Below are the code and all the weights of a small trained network. Each question names an input and a class and asks about switching units off, where a switched-off unit gives its printed mean instead of its output.

import numpy as np


def w(rows, s, z=0):
    codes = np.array(rows[::2]) - 128.0
    scale = np.full(codes.shape[1], s)
    scale[-1] = z or s
    return codes * scale


def f(y):
    return y / 2 * (1 + np.tanh(0.7978845608 * (y + 0.044715 * y**3)))


def log_softmax(a):
    a = a - a.max(-1, keepdims=True)
    return a - np.log(np.exp(a).sum(-1, keepdims=True))


def net(x, mask):
    res = np.array(x, float).reshape(1, 8) / 4 @ E
    y = f(res @ A[0][:, :-1].T + A[0][:, -1])
    res = res + np.where(mask, y, B[0][:, -1]) @ B[0][:, :-1]
    return log_softmax(res[-1] @ U[:, :-1].T + U[:, -1])


A, B = {}, {}
E = w([
[126,127,127,129,129,126,127,127],'x0',
[28,111,101,40,69,80,99,122],'x1',
[107,227,104,114,97,189,201,18],'x2',
[181,117,117,143,129,25,89,1],'x3',
[198,215,213,100,19,88,101,185],'x4',
[102,138,192,96,199,54,234,139],'x5',
[99,111,244,92,164,184,56,60],'x6',
[185,171,74,5,213,143,91,147],'x7',
],0.0087)
A[0] = w([
[210,122,147,198,175,160,152,116,125],'neuron 1',
[92,127,123,185,98,106,147,141,56],'neuron 2',
[127,127,83,158,85,202,64,119,81],'neuron 3',
[113,180,78,126,89,140,181,102,45],'neuron 4',
[109,71,80,140,193,142,114,79,49],'neuron 5',
[132,184,91,118,109,164,183,87,25],'neuron 6',
[169,127,33,166,107,48,180,148,49],'neuron 7',
[120,87,201,198,85,119,152,96,64],'neuron 8',
[89,92,70,135,170,168,122,98,47],'neuron 9',
[168,143,129,61,183,145,92,135,72],'neuron 10',
[101,149,168,126,199,58,179,115,88],'neuron 11',
[129,163,133,117,102,150,151,102,43],'neuron 12',
[43,99,100,55,73,97,107,113,216],'neuron 13',
[205,131,138,170,157,166,181,138,125],'neuron 14',
[153,162,71,98,153,116,134,161,72],'neuron 15',
[89,113,105,139,181,125,137,114,37],'neuron 16',
[180,46,118,142,141,96,70,183,102],'neuron 17',
[195,129,132,179,145,135,131,98,101],'neuron 18',
[65,144,167,110,157,176,180,216,90],'neuron 19',
[139,144,116,115,111,123,143,73,115],'neuron 20',
[109,98,253,100,167,169,58,58,2],'neuron 21',
[155,129,79,170,92,158,22,87,149],'neuron 22',
[172,181,169,105,94,91,112,147,38],'neuron 23',
[150,180,96,66,198,104,90,100,102],'neuron 24',
[100,214,154,117,128,177,132,53,66],'neuron 25',
[160,164,113,77,182,145,113,144,77],'neuron 26',
[164,76,161,118,125,77,77,174,31],'neuron 27',
[136,46,143,130,156,97,100,188,34],'neuron 28',
[199,128,99,75,149,147,132,136,72],'neuron 29',
[140,177,164,112,95,115,117,134,48],'neuron 30',
[146,131,145,99,132,163,143,88,22],'neuron 31',
[70,117,117,127,87,96,116,115,99],'neuron 32',
[153,116,140,145,152,138,130,131,9],'neuron 33',
[85,104,163,200,89,124,156,124,95],'neuron 34',
[113,143,203,109,171,81,188,129,82],'neuron 35',
[151,190,165,116,74,125,104,143,14],'neuron 36',
[137,105,167,183,112,146,153,113,82],'neuron 37',
[108,120,103,125,89,235,137,198,82],'neuron 38',
[176,102,115,138,133,30,91,42,72],'neuron 39',
[91,73,81,135,171,164,152,105,5],'neuron 40',
[160,175,155,106,92,118,113,152,12],'neuron 41',
[142,176,107,123,89,163,176,89,47],'neuron 42',
[69,124,96,86,101,68,129,123,103],'neuron 43',
[158,103,103,124,84,169,78,127,40],'neuron 44',
],0.013,0.0046)
B[0] = w([
[140,139,176,78,148,170,109,169,220],'neuron 1',
[104,96,85,109,85,144,113,129,178],'neuron 2',
[130,110,116,72,150,56,158,135,197],'neuron 3',
[85,136,136,145,143,118,112,163,185],'neuron 4',
[176,107,135,172,110,129,160,138,215],'neuron 5',
[78,116,135,166,161,106,121,131,186],'neuron 6',
[149,191,38,156,105,103,55,141,216],'neuron 7',
[98,96,100,107,81,160,134,106,222],'neuron 8',
[174,104,166,160,100,120,178,160,200],'neuron 9',
[87,88,107,106,77,154,127,110,210],'neuron 10',
[138,119,123,87,138,61,150,121,220],'neuron 11',
[102,131,152,154,148,130,138,127,155],'neuron 12',
[159,148,195,94,154,176,95,166,243],'neuron 13',
[137,153,169,87,149,149,102,161,207],'neuron 14',
[97,116,89,116,77,145,105,127,179],'neuron 15',
[155,111,132,149,93,131,169,153,170],'neuron 16',
[73,137,147,154,154,123,124,132,226],'neuron 17',
[144,145,173,101,151,153,96,129,184],'neuron 18',
[155,164,128,143,143,128,120,41,239],'neuron 19',
[105,126,136,144,154,135,129,105,170],'neuron 20',
[145,216,7,161,90,102,50,174,254],'neuron 21',
[132,122,112,77,158,65,157,113,222],'neuron 22',
[171,109,146,166,95,144,188,138,193],'neuron 23',
[108,100,116,113,97,163,125,106,222],'neuron 24',
[72,111,138,177,173,117,111,157,209],'neuron 25',
[98,91,107,100,82,145,122,112,199],'neuron 26',
[78,122,149,183,177,133,151,132,194],'neuron 27',
[66,127,142,171,180,136,142,131,207],'neuron 28',
[107,96,110,101,108,166,121,119,184],'neuron 29',
[175,100,142,182,116,145,176,145,171],'neuron 30',
[109,139,123,137,126,127,113,137,147],'neuron 31',
[127,139,144,88,131,177,121,137,176],'neuron 32',
[126,132,146,127,135,137,120,139,136],'neuron 33',
[93,84,108,75,62,154,123,113,217],'neuron 34',
[135,123,105,73,158,41,168,132,221],'neuron 35',
[172,100,150,163,114,119,176,158,184],'neuron 36',
[116,100,128,107,110,151,105,128,179],'neuron 37',
[153,172,135,135,144,118,114,30,219],'neuron 38',
[141,158,179,148,136,163,141,35,237],'neuron 39',
[186,94,151,187,103,132,159,164,197],'neuron 40',
[166,103,133,156,105,142,167,146,170],'neuron 41',
[100,111,129,152,169,123,112,138,182],'neuron 42',
[149,139,156,95,158,151,94,152,187],'neuron 43',
[129,123,117,94,151,69,172,142,166],'neuron 44',
],0.013)
U = w([
[186,91,143,182,95,138,171,157,87],'0',
[50,112,139,179,173,126,120,139,119],'1',
[92,78,109,89,69,165,114,103,99],'2',
[151,185,68,153,104,112,74,155,255],'3',
[143,117,122,64,156,56,163,116,112],'4',
[160,157,154,143,139,146,119,8,122],'5',
[155,143,180,71,152,180,89,174,97],'6',
],0.016,0.0055)

Each question gives the input, the list of numbers given to net, and the class t.
The units are the neurons (one row each of A and B). Each row of codes is followed by its name. A weight is (code - 128) times the scale printed after its matrix; where a second scale follows, it is the last column's (A, B and U).
mask holds one flag per neuron, in row order. A switched-off neuron (its flag False) gives its mean, the last column of its row in B, instead of its output. The means were averaged over made-up inputs and are rounded, as every weight is.
A unit's drop is (log p(t) with every unit on - log p(t) with that unit switched off) / (log p(t) with every unit on - log p(t) with every unit switched off).
unit that matters most: the unit with the biggest drop
top k neurons: the k neurons with the biggest drops, biggest first
drop of u: that unit's drop, to one decimal
input [-4,-7,2,0,-2,4,4,-7], class 2: unit that matters most : neuron 8
input [-1,3,2,-6,-2,7,-1,1], class 4: top 3 neurons : neuron 35; neuron 39; neuron 11
input [1,-1,3,-4,7,-7,5,3], class 0: top 4 neurons : neuron 36; neuron 30; neuron 41; neuron 23
input [4,-2,-3,-8,-2,-6,-5,6], class 5: top 2 neurons : neuron 38; neuron 19
input [-2,2,-3,0,-2,8,-7,-8], class 2: top 4 neurons : neuron 34; neuron 21; neuron 2; neuron 8
input [5,2,2,1,1,-6,-5,1], class 4: top 4 neurons : neuron 21; neuron 22; neuron 3; neuron 44
input [-8,-2,-8,2,0,1,-5,-8], class 1: top 3 neurons : neuron 28; neuron 27; neuron 17
input [2,-5,1,3,-5,4,3,-1], class 0: top 2 neurons : neuron 5; neuron 13
input [3,-7,4,3,-5,4,-6,-7], class 2: top 4 neurons : neuron 34; neuron 21; neuron 8; neuron 13
input [-4,6,7,-7,-3,-5,6,1], class 1: top 2 neurons : neuron 25; neuron 39
input [-4,-3,4,6,-7,-8,1,5], class 4: top 2 neurons : neuron 22; neuron 3
input [4,8,0,-2,3,2,-6,1], class 6: top 3 neurons : neuron 13; neuron 21; neuron 43
input [-3,5,4,5,-6,-5,1,5], class 0: top 3 neurons : neuron 9; neuron 5; neuron 40
input [1,4,-5,5,-4,-6,-3,0], class 4: unit that matters most : neuron 22
input [6,-5,-1,8,6,-2,2,-8], class 2: top 2 neurons : neuron 8; neuron 34
input [-7,-5,-5,-7,-8,0,1,-4], class 0: top 2 neurons : neuron 40; neuron 9
input [-7,2,1,-4,-5,-2,-6,5], class 3: top 2 neurons : neuron 7; neuron 34
input [2,3,4,2,7,-7,-6,-1], class 0: drop of neuron 11 : 0.2
input [-4,4,-8,8,-4,7,5,0], class 1: drop of neuron 17 : 0.6
input [6,-3,7,-8,-6,-8,0,-1], class 4: unit that matters most : neuron 3
input [-3,-1,-1,4,-2,4,-5,1], class 3: drop of neuron 7 : 2.2
input [7,-2,1,-7,8,-4,3,5], class 0: drop of neuron 36 : 0.2
